Here is a tiny trained network, its code and every weight. The questions are about switching its units off for an input and a class, where a switched-off unit gives its printed mean instead of its output.

import numpy as np


def w(rows, s, z=0):
    codes = np.array(rows[::2]) - 128.0
    scale = np.full(codes.shape[1], s)
    scale[-1] = z or s
    return codes * scale


def norm(h):
    return h / np.sqrt((h * h).mean(-1, keepdims=True) + 1e-5)


def f(y):
    return y / 2 * (1 + np.tanh(0.7978845608 * (y + 0.044715 * y**3)))


def log_softmax(a):
    a = a - a.max(-1, keepdims=True)
    return a - np.log(np.exp(a).sum(-1, keepdims=True))


def net(x, mask):
    res = np.array(x, float).reshape(1, 5) / 4 @ E
    u = 0
    for l in range(2):
        y = f(norm(res) @ A[l][:, :-1].T + A[l][:, -1])
        res = res + np.where(mask[u : u + 11], y, B[l][:, -1]) @ B[l][:, :-1]
        u += 11
    return log_softmax(norm(res)[-1] @ U[:, :-1].T + U[:, -1])


A, B = {}, {}
E = w([
[156,176,120,123,59,151,18],'x0',
[141,30,139,122,113,99,93],'x1',
[187,169,164,133,202,131,79],'x2',
[190,123,67,119,28,55,146],'x3',
[155,149,255,128,70,127,171],'x4',
],0.0078)
A[0] = w([
[186,167,171,132,135,85,168,83],'L0N0',
[60,166,113,115,87,150,108,53],'L0N1',
[98,116,72,119,125,105,173,32],'L0N2',
[99,100,9,163,128,90,185,149],'L0N3',
[161,102,71,121,44,97,45,95],'L0N4',
[65,161,79,115,139,114,163,2],'L0N5',
[200,210,60,125,132,92,103,166],'L0N6',
[164,59,159,120,96,92,177,167],'L0N7',
[172,121,103,121,101,81,200,130],'L0N8',
[138,185,138,109,146,133,117,111],'L0N9',
[121,172,127,83,54,86,156,100],'L0N10',
],0.012,0.0056)
B[0] = w([
[169,143,175,137,128,107,177,190],'L0N0',
[132,106,148,160,97,194,158,150],'L0N1',
[95,93,140,68,112,143,191,146],'L0N2',
[167,85,108,11,117,182,176,240],'L0N3',
[100,148,51,89,79,117,77,254],'L0N4',
[143,108,128,111,172,192,192,137],'L0N5',
[171,217,151,127,140,96,112,253],'L0N6',
[210,91,129,122,130,109,212,242],'L0N7',
[182,136,143,169,178,161,182,209],'L0N8',
[131,133,131,124,154,160,177,168],'L0N9',
[136,129,74,215,149,114,97,204],'L0N10',
],0.011,0.0063)
A[1] = w([
[127,105,91,77,203,86,49,102],'L1N0',
[54,176,171,144,131,161,139,5],'L1N1',
[68,82,163,169,122,114,100,38],'L1N2',
[135,110,95,163,207,133,136,153],'L1N3',
[166,96,79,128,82,31,157,33],'L1N4',
[96,87,4,101,155,140,148,44],'L1N5',
[98,171,69,91,90,140,81,29],'L1N6',
[191,94,134,158,154,24,119,90],'L1N7',
[150,38,156,106,131,50,175,28],'L1N8',
[126,77,185,95,95,82,169,3],'L1N9',
[154,128,89,82,20,76,66,187],'L1N10',
],0.013,0.0047)
B[1] = w([
[85,139,56,186,92,85,85,166],'L1N0',
[142,117,147,120,76,55,104,157],'L1N1',
[136,131,98,66,107,185,118,126],'L1N2',
[141,90,119,125,87,120,65,163],'L1N3',
[150,153,231,113,147,145,162,196],'L1N4',
[200,76,138,178,167,93,173,193],'L1N5',
[155,204,123,120,224,155,117,183],'L1N6',
[51,126,210,128,93,139,127,188],'L1N7',
[65,128,85,6,109,181,104,200],'L1N8',
[161,102,97,77,187,189,198,160],'L1N9',
[41,103,96,100,133,146,68,254],'L1N10',
],0.012,0.0077)
U = w([
[60,116,195,113,76,143,100,96],'0',
[158,67,136,66,156,168,209,182],'1',
[115,176,108,134,136,138,147,2],'2',
[89,141,46,126,131,115,35,182],'3',
[192,209,204,178,128,98,151,134],'4',
[133,70,104,252,148,110,117,114],'5',
],0.022,0.0081)

Each question gives the input, the list of numbers given to net, and the class t.
The units are the neurons (one row each of A and B). Each row of codes is followed by its name. A weight is (code - 128) times the scale printed after its matrix; where a second scale follows, it is the last column's (A, B and U).
mask holds one flag per neuron, layer by layer. A switched-off neuron (its flag False) gives its mean, the last column of its row in B, instead of its output. The means were averaged over made-up inputs and are rounded, as every weight is.
A unit's drop is (log p(t) with every unit on - log p(t) with that unit switched off) / (log p(t) with every unit on - log p(t) with every unit switched off).
The circuit of an input: a set's keep is (log p(t) with only the set's units on - log p(t) with every unit switched off) / (log p(t) with every unit on - log p(t) with every unit switched off). Starting from the 12 units with the biggest drops (on a tie, the unit counted first), units are removed one at a time, each time the one whose removal leaves the highest keep (on an exact tie, the one counted first), for as long as the keep stays at least 0.8.
units of the circuit, in order: the units of the circuit, biggest drop first
unit that matters most: the unit with the biggest drop
top k neurons: the k neurons with the biggest drops, biggest first
k most important neurons of layer l: the k neurons of layer l with the biggest drops, biggest first
input [3,-6,0,-5,1], class 4: top 3 neurons => [L1N10, L1N8, L0N3]
input [0,-4,-1,7,-8], class 1: units of the circuit, in order => [L0N3]
input [-3,0,-1,-8,-7], class 5: units of the circuit, in order => [L1N5, L1N0]
input [1,-4,-4,2,1], class 5: top 2 neurons => [L0N10, L1N8]
input [2,-7,-3,-5,1], class 0: 4 most important neurons of layer 1 => [L1N5, L1N6, L1N1, L1N4]
input [-7,5,2,-7,-7], class 5: units of the circuit, in order => [L1N5, L1N0]
input [-2,8,6,-6,3], class 0: units of the circuit, in order => [L0N3, L1N7]
input [-5,-5,8,1,-5], class 4: 2 most important neurons of layer 0 => [L0N6, L0N4]
input [2,-6,-3,-5,-1], class 0: top 2 neurons => [L0N3, L0N7]
input [1,-1,5,8,0], class 4: top 3 neurons => [L0N8, L0N0, L0N6]
input [-7,-8,7,-2,-3], class 4: top 2 neurons => [L1N10, L0N4]
input [1,1,8,7,-1], class 3: top 4 neurons => [L0N4, L1N10, L0N7, L1N5]
input [2,-5,4,0,-5], class 4: top 3 neurons => [L0N6, L0N4, L1N10]
input [-1,-3,2,5,-1], class 4: units of the circuit, in order => [L0N6]
input [5,8,-1,5,3], class 3: top 2 neurons => [L0N4, L1N10]
input [-5,2,6,-5,-7], class 5: 3 most important neurons of layer 1 => [L1N5, L1N8, L1N10]
input [1,6,-7,8,-8], class 1: 2 most important neurons of layer 1 => [L1N5, L1N4]
input [-4,6,7,-3,1], class 0: 2 most important neurons of layer 0 => [L0N3, L0N4]
input [0,8,6,8,-3], class 3: top 2 neurons => [L0N4, L1N10]
input [6,2,2,1,8], class 0: unit that matters most => L1N10
input [3,-1,-4,-6,6], class 0: 3 most important neurons of layer 0 => [L0N7, L0N6, L0N8]
input [7,-7,-3,2,6], class 3: 2 most important neurons of layer 1 => [L1N10, L1N4]
input [4,8,1,1,4], class 0: top 2 neurons => [L0N7, L1N4]
